Below is a small trained network, with its code and all its weights. Each question gives an input and a class and asks what happens when units are switched off, that is, made to give their printed mean instead of their output.

import numpy as np


def w(rows, s, z=0):
    codes = np.array(rows[::2]) - 128.0
    scale = np.full(codes.shape[1], s)
    scale[-1] = z or s
    return codes * scale


def f(y):
    return y / 2 * (1 + np.tanh(0.7978845608 * (y + 0.044715 * y**3)))


def log_softmax(a):
    a = a - a.max(-1, keepdims=True)
    return a - np.log(np.exp(a).sum(-1, keepdims=True))


def net(x, mask):
    res = np.array(x, float).reshape(1, 5) / 4 @ E
    y = f(res @ A[0][:, :-1].T + A[0][:, -1])
    res = res + np.where(mask, y, B[0][:, -1]) @ B[0][:, :-1]
    return log_softmax(res[-1] @ U[:, :-1].T + U[:, -1])


A, B = {}, {}
E = w([
[217,3,39,115,107,109],'x0',
[178,220,110,68,226,79],'x1',
[130,130,126,141,134,131],'x2',
[77,32,145,121,206,111],'x3',
[55,168,15,107,140,181],'x4',
],0.006)
A[0] = w([
[105,107,136,147,62,141,59],'n1',
[66,170,172,163,140,115,54],'n2',
[55,115,160,143,46,146,97],'n3',
[178,127,247,147,128,115,39],'n4',
[157,182,138,117,193,146,63],'n5',
[176,209,120,135,37,143,9],'n6',
[64,76,169,112,204,122,17],'n7',
[75,162,184,134,132,161,1],'n8',
[98,108,138,182,105,146,38],'n9',
[50,160,61,132,133,157,28],'n10',
[137,162,115,108,156,86,19],'n11',
],0.013,0.0029)
B[0] = w([
[180,147,153,80,107,111,187],'n1',
[184,31,85,131,189,138,214],'n2',
[162,213,161,79,170,111,254],'n3',
[93,221,9,165,48,150,225],'n4',
[171,186,174,86,133,115,201],'n5',
[2,23,190,138,149,123,245],'n6',
[24,92,205,138,87,130,194],'n7',
[185,19,107,143,125,128,201],'n8',
[144,165,156,72,99,111,167],'n9',
[113,201,53,191,50,129,231],'n10',
[142,148,172,64,62,127,157],'n11',
],0.018,0.0051)
U = w([
[118,146,110,131,156,126,248],'0',
[108,164,41,152,75,136,65],'1',
[29,92,180,128,145,112,90],'2',
[183,181,165,22,140,98,78],'3',
[228,2,51,124,139,128,113],'4',
],0.0074,0.012)

Each question gives the input, the list of numbers given to net, and the class t.
The units are the neurons (one row each of A and B). Each row of codes is followed by its name. A weight is (code - 128) times the scale printed after its matrix; where a second scale follows, it is the last column's (A, B and U).
mask holds one flag per neuron, in row order. A switched-off neuron (its flag False) gives its mean, the last column of its row in B, instead of its output. The means were averaged over made-up inputs and are rounded, as every weight is.
A unit's drop is (log p(t) with every unit on - log p(t) with that unit switched off) / (log p(t) with every unit on - log p(t) with every unit switched off).
The circuit of an input: a set's keep is (log p(t) with only the set's units on - log p(t) with every unit switched off) / (log p(t) with every unit on - log p(t) with every unit switched off). Starting from all 11 units, units are removed one at a time, each time the one whose removal leaves the highest keep (on an exact tie, the one counted first), for as long as the keep stays at least 0.8.
units of the circuit, in order: the units of the circuit, biggest drop first
unit that matters most: the unit with the biggest drop
top k neurons: the k neurons with the biggest drops, biggest first
drop when u is switched off: that unit's drop, to one decimal
input [3,-5,4,-2,4], class 3: top 2 neurons => (n4, n1)
input [-6,-2,-4,4,0], class 4: units of the circuit, in order => (n2, n8)
input [-6,-4,2,-4,0], class 4: top 3 neurons => (n8, n2, n7)
input [-6,-1,1,3,8], class 1: top neuron => (n10)
input [-5,4,4,1,1], class 4: top 2 neurons => (n2, n3)
input [0,7,5,7,5], class 2: top 4 neurons => (n7, n3, n4, n1)
input [4,-8,-3,6,3], class 3: units of the circuit, in order => (n3, n1, n9)
input [-7,-4,2,-5,6], class 4: top 4 neurons => (n8, n2, n4, n7)
input [7,-7,3,-4,-7], class 1: top 3 neurons => (n4, n5, n2)
input [2,-8,-6,-8,-3], class 2: top 2 neurons => (n6, n5)
input [0,4,-4,-5,-6], class 1: top 2 neurons => (n4, n3)
input [-7,6,6,-2,4], class 4: top 3 neurons => (n2, n8, n3)
input [-7,5,-2,3,-2], class 4: drop when n8 is switched off => 0.4
input [-8,-6,1,-2,-3], class 4: drop when n8 is switched off => 0.7
input [2,7,4,-5,1], class 3: unit that matters most => n5
input [-3,2,-5,-8,-2], class 2: drop when n1 is switched off => 0.0
